Here is a tiny trained network, its code and every weight. The questions are about switching its units off for an input and a class, where a switched-off unit gives its printed mean instead of its output.

import numpy as np


def w(rows, s, z=0):
    codes = np.array(rows[::2]) - 128.0
    scale = np.full(codes.shape[1], s)
    scale[-1] = z or s
    return codes * scale


def f(y):
    return y / 2 * (1 + np.tanh(0.7978845608 * (y + 0.044715 * y**3)))


def log_softmax(a):
    a = a - a.max(-1, keepdims=True)
    return a - np.log(np.exp(a).sum(-1, keepdims=True))


def net(x, mask):
    res = np.array(x, float).reshape(1, 6) / 4 @ E
    y = f(res @ A[0][:, :-1].T + A[0][:, -1])
    res = res + np.where(mask, y, B[0][:, -1]) @ B[0][:, :-1]
    return log_softmax(res[-1] @ U[:, :-1].T + U[:, -1])


A, B = {}, {}
E = w([
[183,31,154,37,139,155,78,33,177,136],'x0',
[175,160,149,144,190,249,75,135,34,72],'x1',
[173,200,69,196,78,182,38,131,225,180],'x2',
[190,206,184,1,118,77,118,214,129,160],'x3',
[148,167,172,119,20,180,225,105,183,33],'x4',
[160,122,79,112,68,179,228,90,41,249],'x5',
],0.0084)
A[0] = w([
[86,194,131,185,144,89,144,189,116,152,205],'n1',
[81,123,170,133,163,90,85,179,204,38,116],'n2',
[186,156,136,92,121,124,156,158,114,176,135],'n3',
[107,138,114,137,102,76,152,147,153,144,116],'n4',
[224,73,129,82,113,121,98,57,171,171,121],'n5',
[108,93,134,118,133,93,178,135,121,108,102],'n6',
[84,69,77,184,158,129,103,84,115,126,63],'n7',
[177,162,109,160,89,168,81,145,191,195,85],'n8',
[95,82,179,90,152,99,204,145,60,151,70],'n9',
[172,153,99,132,137,160,89,97,187,170,161],'n10',
[137,169,180,97,68,172,195,76,152,84,144],'n11',
[132,127,104,106,162,103,93,149,114,163,38],'n12',
[166,158,115,115,51,145,167,98,133,101,69],'n13',
[139,156,91,136,84,50,107,83,186,164,116],'n14',
[68,105,182,100,166,100,137,123,86,81,71],'n15',
[110,91,124,110,121,55,156,123,159,160,55],'n16',
[182,176,161,121,194,195,88,129,71,117,132],'n17',
[95,173,100,139,139,135,168,144,117,145,3],'n18',
[103,97,84,131,169,111,83,127,105,204,123],'n19',
[113,57,158,67,142,118,145,98,100,93,82],'n20',
[128,140,194,101,79,159,167,126,171,67,33],'n21',
[175,167,158,52,85,120,98,196,130,136,73],'n22',
[137,160,111,153,99,144,82,132,191,158,66],'n23',
[80,104,87,100,113,90,152,95,201,170,169],'n24',
[125,121,158,131,148,102,78,156,156,80,30],'n25',
[94,170,95,155,111,130,169,169,105,147,171],'n26',
[137,160,147,136,94,134,156,95,150,80,31],'n27',
[144,155,157,83,151,101,96,174,130,185,84],'n28',
[122,94,92,122,186,79,69,147,81,189,68],'n29',
[164,153,170,76,131,111,144,172,128,129,159],'n30',
[169,117,129,136,103,190,126,136,58,145,94],'n31',
[138,83,147,66,140,153,109,52,156,141,77],'n32',
[141,121,159,173,157,87,173,167,95,114,116],'n33',
[149,119,106,104,83,157,202,105,83,247,42],'n34',
[80,65,81,190,109,179,166,92,142,107,167],'n35',
[160,157,125,126,172,195,87,116,109,74,17],'n36',
[166,50,121,101,160,144,120,140,151,141,113],'n37',
],0.013,0.0048)
B[0] = w([
[123,162,67,81,73,134,76,208,131,53,218],'n1',
[213,170,184,57,185,45,39,104,52,215,253],'n2',
[78,108,174,168,104,101,71,96,107,140,184],'n3',
[84,116,167,55,144,156,141,116,105,66,169],'n4',
[101,166,57,82,56,150,45,228,111,59,216],'n5',
[125,174,137,172,150,108,179,74,120,110,167],'n6',
[43,68,209,193,46,126,85,129,118,190,206],'n7',
[146,171,52,234,182,66,188,106,73,114,215],'n8',
[147,187,56,221,166,51,177,91,111,107,208],'n9',
[155,195,51,207,164,56,181,106,84,93,203],'n10',
[131,75,147,155,197,131,129,218,200,129,234],'n11',
[150,90,191,165,190,110,159,211,210,162,165],'n12',
[150,100,148,145,203,120,140,203,178,144,189],'n13',
[71,156,197,87,180,146,205,106,83,74,197],'n14',
[140,190,87,221,150,84,172,78,84,111,198],'n15',
[69,138,169,57,194,224,215,85,90,80,176],'n16',
[63,147,172,76,198,174,194,105,113,45,228],'n17',
[86,175,102,67,99,103,76,206,88,156,149],'n18',
[176,88,176,160,178,141,160,230,195,125,203],'n19',
[128,193,27,191,114,71,182,143,66,96,199],'n20',
[159,68,143,160,185,140,156,227,194,149,203],'n21',
[25,90,164,209,41,128,82,72,117,154,205],'n22',
[131,196,88,216,148,59,216,72,64,133,193],'n23',
[63,160,181,75,194,165,139,100,108,86,204],'n24',
[205,171,181,75,164,63,70,96,98,212,187],'n25',
[108,160,72,93,105,108,71,193,115,69,190],'n26',
[129,73,157,148,141,135,149,224,186,183,172],'n27',
[38,82,181,219,48,152,91,121,161,169,190],'n28',
[178,67,157,142,181,169,191,243,233,137,213],'n29',
[40,75,144,178,59,125,108,71,132,151,194],'n30',
[119,162,214,63,182,109,130,81,73,99,182],'n31',
[114,201,54,95,56,136,56,205,127,113,196],'n32',
[105,157,50,127,113,136,111,174,104,102,169],'n33',
[254,146,209,42,203,25,33,68,55,218,220],'n34',
[40,61,188,165,48,84,56,81,131,142,236],'n35',
[54,175,184,54,167,189,185,86,88,110,198],'n36',
[85,164,119,114,101,107,102,196,133,101,171],'n37',
],0.0088,0.016)
U = w([
[148,172,68,197,130,95,184,95,120,118,137],'0',
[195,146,167,73,144,90,74,95,115,185,130],'1',
[151,83,153,153,147,141,166,199,192,140,108],'2',
[62,86,166,180,61,129,96,91,135,147,135],'3',
[81,152,163,54,144,173,197,92,119,82,121],'4',
[117,174,58,93,78,132,78,191,130,88,101],'5',
[133,117,110,129,129,107,85,112,133,77,184],'6',
[243,63,20,29,24,250,49,7,247,226,4],'7',
],0.016,0.015)

Each question gives the input, the list of numbers given to net, and the class t.
The units are the neurons (one row each of A and B). Each row of codes is followed by its name. A weight is (code - 128) times the scale printed after its matrix; where a second scale follows, it is the last column's (A, B and U).
mask holds one flag per neuron, in row order. A switched-off neuron (its flag False) gives its mean, the last column of its row in B, instead of its output. The means were averaged over made-up inputs and are rounded, as every weight is.
A unit's drop is (log p(t) with every unit on - log p(t) with that unit switched off) / (log p(t) with every unit on - log p(t) with every unit switched off).
The circuit of an input: a set's keep is (log p(t) with only the set's units on - log p(t) with every unit switched off) / (log p(t) with every unit on - log p(t) with every unit switched off). Starting from the 12 units with the biggest drops (on a tie, the unit counted first), units are removed one at a time, each time the one whose removal leaves the highest keep (on an exact tie, the one counted first), for as long as the keep stays at least 0.8.
units of the circuit, in order: the units of the circuit, biggest drop first
k most important neurons: the k neurons with the biggest drops, biggest first
drop of u: that unit's drop, to one decimal
input [-4,-6,-5,-8,-2,0], class 3: units of the circuit, in order : (n7)
input [-1,-7,6,-3,-4,7], class 1: 3 most important neurons : (n34, n17, n36)
input [8,6,-8,2,1,-4], class 0: 4 most important neurons : (n15, n20, n9, n1)
input [4,-5,-8,-2,-8,-4], class 0: 2 most important neurons : (n20, n15)
input [-3,0,-8,7,-6,-8], class 0: 2 most important neurons : (n15, n9)
input [4,-8,-5,-4,5,-8], class 1: 2 most important neurons : (n2, n25)
input [2,8,-6,7,-3,-1], class 4: 3 most important neurons : (n17, n36, n35)
input [3,1,-5,6,4,4], class 3: 3 most important neurons : (n22, n30, n3)
input [-7,4,7,6,4,-5], class 0: 3 most important neurons : (n8, n23, n5)
input [6,-1,5,7,2,-5], class 3: 3 most important neurons : (n22, n28, n30)
input [2,2,-2,8,-7,-6], class 3: 2 most important neurons : (n28, n22)
input [-1,0,1,2,6,6], class 1: 3 most important neurons : (n34, n29, n19)
input [-7,4,-6,-8,1,7], class 3: 2 most important neurons : (n35, n2)
input [0,4,3,0,-3,3], class 4: units of the circuit, in order : (n17)
input [8,6,7,4,4,-8], class 1: 4 most important neurons : (n2, n25, n1, n20)
input [4,3,-6,5,6,7], class 1: drop of n10 : 0.2
input [-1,-5,1,-1,-2,-4], class 4: drop of n34 : 0.7
input [-1,-5,7,-8,0,8], class 1: drop of n28 : 0.1
